Here is a tiny trained network, its code and every weight. The questions are about switching its units off for an input and a target symbol, where a switched-off unit gives its printed mean instead of its output.

import numpy as np


def w(rows, s, z=0):
    codes = np.array(rows[::2]) - 128.0
    scale = np.full(codes.shape[1], s)
    scale[-1] = z or s
    return codes * scale


def f(y):
    return y / 2 * (1 + np.tanh(0.7978845608 * (y + 0.044715 * y**3)))


def softmax(a):
    e = np.exp(a - a.max(-1, keepdims=True))
    return e / e.sum(-1, keepdims=True)


def log_softmax(a):
    a = a - a.max(-1, keepdims=True)
    return a - np.log(np.exp(a).sum(-1, keepdims=True))


def net(x, mask):
    ids = ['Θζστψω'.index(c) for c in x.split()]
    T = len(ids)
    res = E[ids] + P[:T]
    r = res
    for j in range(3):
        rows = slice(2 * j, 2 * j + 2)
        q, k, v = (r @ M[0][rows].T for M in (Q, K, V))
        z = softmax(np.where(np.tri(T) > 0, q @ k.T / 2**0.5, -1e9)) @ v
        o = O[0][rows]
        res = res + np.where(mask[j], z, o[:, -1]) @ o[:, :-1]
    y = f(res @ A[0][:, :-1].T + A[0][:, -1])
    res = res + np.where(mask[3:11], y, B[0][:, -1]) @ B[0][:, :-1]
    return log_softmax(res[-1] @ U[:, :-1].T + U[:, -1])


Q, K, V, O, A, B = {}, {}, {}, {}, {}, {}
E = w([
[109,196,132,135,237,93],'Θ',
[168,179,223,87,127,192],'ζ',
[123,73,171,203,150,55],'σ',
[9,84,121,112,111,126],'τ',
[129,121,127,198,158,189],'ψ',
[195,105,132,156,54,136],'ω',
],0.012)
P = w([
[139,255,80,149,50,127],'0',
[132,65,101,121,215,152],'1',
[129,53,137,102,214,143],'2',
[127,76,154,116,198,135],'3',
[119,91,169,135,167,138],'4',
[120,114,174,147,147,138],'5',
[121,138,175,162,138,142],'6',
[127,149,174,172,131,143],'7',
[128,179,186,178,118,146],'8',
[116,182,192,190,112,144],'9',
[117,200,192,197,90,148],'10',
[129,173,190,208,85,154],'11',
],0.008)
Q[0] = w([
[177,135,110,72,103,127],'head 0',
[55,95,131,167,157,133],'head 0',
[69,68,89,96,128,130],'head 1',
[246,176,212,128,147,174],'head 1',
[152,101,88,111,194,159],'head 2',
[141,93,174,183,55,193],'head 2',
],0.013)
K[0] = w([
[119,127,158,127,176,138],'head 0',
[130,97,75,97,56,113],'head 0',
[71,56,160,187,227,116],'head 1',
[244,115,122,34,56,119],'head 1',
[111,20,193,47,157,83],'head 2',
[57,230,100,154,121,78],'head 2',
],0.011)
V[0] = w([
[34,112,170,124,211,156],'head 0',
[157,170,146,128,116,114],'head 0',
[128,167,135,67,62,163],'head 1',
[111,173,254,58,187,190],'head 1',
[77,101,166,65,124,36],'head 2',
[142,193,104,94,210,80],'head 2',
],0.0094)
O[0] = w([
[123,167,10,177,52,144,206],'head 0',
[151,42,171,138,116,133,125],'head 0',
[106,114,175,33,122,144,126],'head 1',
[221,110,76,42,42,115,253],'head 1',
[33,143,159,108,9,16,35],'head 2',
[131,230,118,54,255,39,177],'head 2',
],0.0076,0.0051)
A[0] = w([
[127,127,95,129,136,151,179],'neuron 0',
[122,105,190,153,91,159,162],'neuron 1',
[66,110,253,104,171,145,63],'neuron 2',
[123,106,89,194,133,47,111],'neuron 3',
[138,104,103,209,171,128,181],'neuron 4',
[98,92,68,150,100,165,251],'neuron 5',
[161,35,145,172,127,181,140],'neuron 6',
[125,139,138,132,127,121,123],'neuron 7',
],0.0075,0.0016)
B[0] = w([
[135,128,89,126,141,155,174],'neuron 0',
[78,100,157,132,32,148,141],'neuron 1',
[54,72,223,96,133,168,138],'neuron 2',
[148,97,157,159,2,80,147],'neuron 3',
[167,169,88,219,99,113,255],'neuron 4',
[111,105,100,107,83,173,190],'neuron 5',
[127,89,174,133,89,197,223],'neuron 6',
[123,131,138,129,113,117,124],'neuron 7',
],0.0059,0.0041)
U = w([
[130,203,91,115,205,48,204],'Θ',
[180,45,122,14,101,134,128],'ζ',
[177,121,186,215,35,26,85],'σ',
[1,155,71,121,13,137,177],'τ',
[185,146,74,184,143,215,153],'ψ',
[68,82,228,110,160,143,2],'ω',
],0.0047,0.0032)

Each question gives the input, a string of symbols that net reads in full, and the target symbol t.
The units are the heads (2 rows each of Q, K, V and O) and the neurons (one row each of A and B). Each row of codes is followed by its name. A weight is (code - 128) times the scale printed after its matrix; where a second scale follows, it is the last column's (O, A, B and U).
mask holds one flag per unit, heads first, then neurons. A switched-off unit (its flag False) gives its mean, the last column of its rows in O or B, instead of its output. The means were averaged over made-up inputs and are rounded, as every weight is.
A unit's drop is (log p(t) with every unit on - log p(t) with that unit switched off) / (log p(t) with every unit on - log p(t) with every unit switched off).
The circuit of an input: a set's keep is (log p(t) with only the set's units on - log p(t) with every unit switched off) / (log p(t) with every unit on - log p(t) with every unit switched off). Starting from all 11 units, units are removed one at a time, each time the one whose removal leaves the highest keep (on an exact tie, the one counted first), for as long as the keep stays at least 0.8.
units of the circuit, in order: the units of the circuit, biggest drop first
top k neurons: the k neurons with the biggest drops, biggest first
which heads matter: for each layer, one digit per head in row order, 1 if its drop is at least 0.15 and else 0, layers parted by /
drop of u: that unit's drop, to one decimal
input Θ ψ ω ψ ψ ψ ψ τ ψ ψ ψ τ, target Θ: which heads matter -> 001
input τ ζ ζ ζ ψ ζ ψ, target ζ: units of the circuit, in order -> [head 1]
input Θ ψ τ, target τ: which heads matter -> 101
input ω ψ ψ ψ ψ ψ σ, target ω: units of the circuit, in order -> [head 0; neuron 2]
input Θ ψ Θ ψ ψ ζ ψ Θ ψ, target Θ: which heads matter -> 001
input ω τ ω ψ ζ ω ψ, target ω: units of the circuit, in order -> [head 0; head 1; neuron 2]
input τ Θ ζ Θ ψ ω, target τ: units of the circuit, in order -> [head 2; head 0]
input ζ τ ψ ψ τ ψ, target τ: units of the circuit, in order -> [head 2; head 0]
input ω ψ τ Θ ζ Θ ζ, target ω: top 2 neurons -> [neuron 2; neuron 4]
input ω ω σ ψ ψ Θ ω ω ψ ω ζ Θ, target ω: units of the circuit, in order -> [head 0; head 1; neuron 2]
input ψ ψ σ, target σ: units of the circuit, in order -> [head 1; neuron 3; head 2]
input Θ Θ σ, target σ: units of the circuit, in order -> [neuron 3; head 1; head 2]
input ω ψ Θ σ ψ Θ ζ ψ ζ Θ Θ ψ, target ω: drop of head 1 -> 0.5
input Θ σ σ ω ζ ζ, target Θ: drop of head 0 -> 0.0
input ψ ψ ψ ψ Θ Θ ζ Θ Θ ζ, target ζ: drop of head 1 -> 1.1
input Θ σ ω ψ ζ ψ ζ ω Θ σ ψ ω, target Θ: drop of neuron 6 -> 0.1
input τ σ τ ψ ψ σ ζ ω, target τ: top neuron -> [neuron 1]
